Below is a small trained network, with its code and all its weights. Each question gives an input and a class and asks what happens when units are switched off, that is, made to give their printed mean instead of their output.

import numpy as np


def w(rows, s, z=0):
    codes = np.array(rows[::2]) - 128.0
    scale = np.full(codes.shape[1], s)
    scale[-1] = z or s
    return codes * scale


def f(y):
    return y / 2 * (1 + np.tanh(0.7978845608 * (y + 0.044715 * y**3)))


def log_softmax(a):
    a = a - a.max(-1, keepdims=True)
    return a - np.log(np.exp(a).sum(-1, keepdims=True))


def net(x, mask):
    res = np.array(x, float).reshape(1, 2) / 4 @ E
    y = f(res @ A[0][:, :-1].T + A[0][:, -1])
    res = res + np.where(mask, y, B[0][:, -1]) @ B[0][:, :-1]
    return log_softmax(res[-1] @ U[:, :-1].T + U[:, -1])


A, B = {}, {}
E = w([
[172,36,66,252,143],'x0',
[163,117,204,225,175],'x1',
],0.012)
A[0] = w([
[173,39,137,158,169,75],'neuron 1',
[126,79,63,164,115,69],'neuron 2',
[79,199,224,121,140,118],'neuron 3',
[136,29,66,147,90,169],'neuron 4',
[178,98,241,139,170,89],'neuron 5',
[58,115,159,88,36,240],'neuron 6',
[255,148,249,152,177,113],'neuron 7',
[112,95,173,131,140,185],'neuron 8',
[174,82,105,180,171,133],'neuron 9',
[90,225,227,96,102,112],'neuron 10',
[84,108,160,160,129,254],'neuron 11',
[199,72,164,179,165,209],'neuron 12',
],0.0098,0.0071)
B[0] = w([
[128,208,121,137,111,197],'neuron 1',
[163,241,85,137,63,176],'neuron 2',
[102,153,71,215,70,193],'neuron 3',
[110,115,72,146,65,220],'neuron 4',
[249,122,106,2,64,182],'neuron 5',
[80,58,12,161,8,229],'neuron 6',
[233,82,16,114,46,212],'neuron 7',
[126,48,177,121,196,158],'neuron 8',
[70,154,106,158,61,217],'neuron 9',
[98,152,137,195,71,224],'neuron 10',
[23,52,176,121,149,195],'neuron 11',
[101,108,84,136,81,246],'neuron 12',
],0.0079,0.012)
U = w([
[160,109,81,44,75,189],'0',
[107,186,120,199,82,33],'1',
[47,2,161,133,127,255],'2',
[151,138,205,76,225,58],'3',
[167,176,173,79,191,53],'4',
[179,195,207,123,214,70],'5',
[165,174,201,102,219,64],'6',
[177,168,200,93,170,56],'7',
],0.012,0.0057)

Each question gives the input, the list of numbers given to net, and the class t.
The units are the neurons (one row each of A and B). Each row of codes is followed by its name. A weight is (code - 128) times the scale printed after its matrix; where a second scale follows, it is the last column's (A, B and U).
mask holds one flag per neuron, in row order. A switched-off neuron (its flag False) gives its mean, the last column of its row in B, instead of its output. The means were averaged over made-up inputs and are rounded, as every weight is.
A unit's drop is (log p(t) with every unit on - log p(t) with that unit switched off) / (log p(t) with every unit on - log p(t) with every unit switched off).
The circuit of an input: a set's keep is (log p(t) with only the set's units on - log p(t) with every unit switched off) / (log p(t) with every unit on - log p(t) with every unit switched off). Starting from all 12 units, units are removed one at a time, each time the one whose removal leaves the highest keep (on an exact tie, the one counted first), for as long as the keep stays at least 0.8.
units of the circuit, in order: the units of the circuit, biggest drop first
most important unit: the unit with the biggest drop
top k neurons: the k neurons with the biggest drops, biggest first
drop of u: that unit's drop, to one decimal
input [7,-5], class 1: units of the circuit, in order : [neuron 5; neuron 2]
input [-7,2], class 1: units of the circuit, in order : [neuron 10]
input [1,5], class 0: units of the circuit, in order : [neuron 7; neuron 5]
input [-1,4], class 0: top 3 neurons : [neuron 7; neuron 5; neuron 10]
input [-5,-2], class 1: units of the circuit, in order : [neuron 10; neuron 5]
input [2,-3], class 2: top 4 neurons : [neuron 7; neuron 5; neuron 1; neuron 2]
input [3,-2], class 2: units of the circuit, in order : [neuron 7; neuron 5; neuron 3]
input [3,3], class 2: top 2 neurons : [neuron 11; neuron 3]
input [-3,0], class 2: units of the circuit, in order : [neuron 2; neuron 1; neuron 7]
input [-8,-5], class 1: top 2 neurons : [neuron 10; neuron 3]
input [-3,4], class 0: top 3 neurons : [neuron 7; neuron 5; neuron 9]
input [-6,-1], class 1: top 2 neurons : [neuron 10; neuron 3]
input [-5,6], class 0: top 2 neurons : [neuron 5; neuron 7]
input [-2,2], class 2: top 2 neurons : [neuron 2; neuron 1]
input [7,7], class 0: top 4 neurons : [neuron 5; neuron 7; neuron 10; neuron 3]
input [1,2], class 2: most important unit : neuron 2
input [1,-3], class 2: drop of neuron 5 : 0.4
input [-8,1], class 1: drop of neuron 9 : 0.0
input [0,-1], class 2: drop of neuron 2 : 0.1
